Below is a small trained network, with its code and all its weights. Each question gives an input and a class and asks what happens when units are switched off, that is, made to give their printed mean instead of their output.

import numpy as np


def w(rows, s, z=0):
    codes = np.array(rows[::2]) - 128.0
    scale = np.full(codes.shape[1], s)
    scale[-1] = z or s
    return codes * scale


def f(y):
    return y / 2 * (1 + np.tanh(0.7978845608 * (y + 0.044715 * y**3)))


def log_softmax(a):
    a = a - a.max(-1, keepdims=True)
    return a - np.log(np.exp(a).sum(-1, keepdims=True))


def net(x, mask):
    res = np.array(x, float).reshape(1, 7) / 4 @ E
    y = f(res @ A[0][:, :-1].T + A[0][:, -1])
    res = res + np.where(mask, y, B[0][:, -1]) @ B[0][:, :-1]
    return log_softmax(res[-1] @ U[:, :-1].T + U[:, -1])


A, B = {}, {}
E = w([
[205,13,93,42,148],'x0',
[20,157,11,83,196],'x1',
[142,117,89,158,97],'x2',
[125,127,127,131,131],'x3',
[68,184,135,2,10],'x4',
[133,126,124,130,122],'x5',
[127,127,124,128,124],'x6',
],0.0065)
A[0] = w([
[143,90,254,148,81,86],'N1',
[221,48,76,34,147,116],'N2',
[55,164,8,57,187,100],'N3',
[80,152,74,223,48,103],'N4',
[49,245,246,139,153,119],'N5',
[14,106,167,16,9,2],'N6',
[78,135,128,57,2,139],'N7',
[158,26,137,2,135,158],'N8',
[20,113,43,135,240,78],'N9',
],0.0064,0.0074)
B[0] = w([
[165,104,135,46,39,190],'N1',
[56,181,75,192,86,227],'N2',
[218,94,197,72,53,226],'N3',
[160,157,58,155,93,159],'N4',
[82,188,80,146,92,233],'N5',
[47,2,167,159,133,185],'N6',
[106,43,173,189,246,244],'N7',
[77,189,68,129,111,253],'N8',
[128,74,216,134,40,215],'N9',
],0.0092,0.0043)
U = w([
[179,102,166,95,9,2],'0',
[106,55,140,201,182,63],'1',
[128,141,108,128,108,244],'2',
[83,189,56,148,67,8],'3',
[131,138,119,116,117,228],'4',
[135,134,117,116,119,225],'5',
],0.014,0.0065)

Each question gives the input, the list of numbers given to net, and the class t.
The units are the neurons (one row each of A and B). Each row of codes is followed by its name. A weight is (code - 128) times the scale printed after its matrix; where a second scale follows, it is the last column's (A, B and U).
mask holds one flag per neuron, in row order. A switched-off neuron (its flag False) gives its mean, the last column of its row in B, instead of its output. The means were averaged over made-up inputs and are rounded, as every weight is.
A unit's drop is (log p(t) with every unit on - log p(t) with that unit switched off) / (log p(t) with every unit on - log p(t) with every unit switched off).
The circuit of an input: a set's keep is (log p(t) with only the set's units on - log p(t) with every unit switched off) / (log p(t) with every unit on - log p(t) with every unit switched off). Starting from all 9 units, units are removed one at a time, each time the one whose removal leaves the highest keep (on an exact tie, the one counted first), for as long as the keep stays at least 0.8.
circuit, biggest first: the units of the circuit, biggest drop first
unit that matters most: the unit with the biggest drop
top k neurons: the k neurons with the biggest drops, biggest first
drop of u: that unit's drop, to one decimal
input [-8,-3,0,-1,-4,6,-6], class 3: unit that matters most : N5
input [7,-4,-3,-7,4,5,5], class 3: circuit, biggest first : (N8 N2)
input [1,7,1,8,8,1,3], class 1: top 3 neurons : (N7 N6 N1)
input [4,6,-5,1,-6,1,-3], class 0: circuit, biggest first : (N9 N3)
input [7,0,-2,0,-2,-2,8], class 3: circuit, biggest first : (N2 N8)
input [-8,-6,-4,-5,5,0,-8], class 3: top 2 neurons : (N5 N3)
input [6,-5,-2,-1,-4,3,-7], class 3: top 3 neurons : (N2 N8 N7)
input [-8,-6,-3,-5,1,-6,-1], class 3: top 2 neurons : (N5 N3)
input [-5,6,-3,-1,1,1,-4], class 0: circuit, biggest first : (N3 N9)
input [2,-7,1,6,8,-4,5], class 1: top 3 neurons : (N7 N6 N3)
input [8,5,7,-6,2,1,-3], class 3: top 2 neurons : (N2 N8)
input [-1,7,7,4,0,2,0], class 0: top 2 neurons : (N3 N9)
input [5,5,3,3,1,3,-6], class 0: top 4 neurons : (N3 N9 N5 N7)
input [-5,6,0,-6,2,4,-4], class 0: top 4 neurons : (N3 N9 N8 N2)
input [-8,-6,0,1,-3,4,-2], class 3: top 4 neurons : (N5 N3 N7 N9)
input [-2,-6,-4,-2,-6,-4,-6], class 0: unit that matters most : N1
input [0,8,-4,-3,-8,8,-8], class 0: top 3 neurons : (N9 N3 N7)
input [7,6,4,-2,-1,-1,1], class 3: top 3 neurons : (N2 N8 N7)
input [-4,3,-3,-1,8,-6,0], class 1: drop of N7 : 0.5
input [-4,8,8,8,-6,-2,5], class 0: drop of N3 : 0.2
input [-5,-7,-1,3,8,-7,0], class 1: unit that matters most : N7
input [-2,7,3,3,3,2,-7], class 0: drop of N3 : 0.5
input [0,7,1,7,3,1,-7], class 0: drop of N9 : 0.1
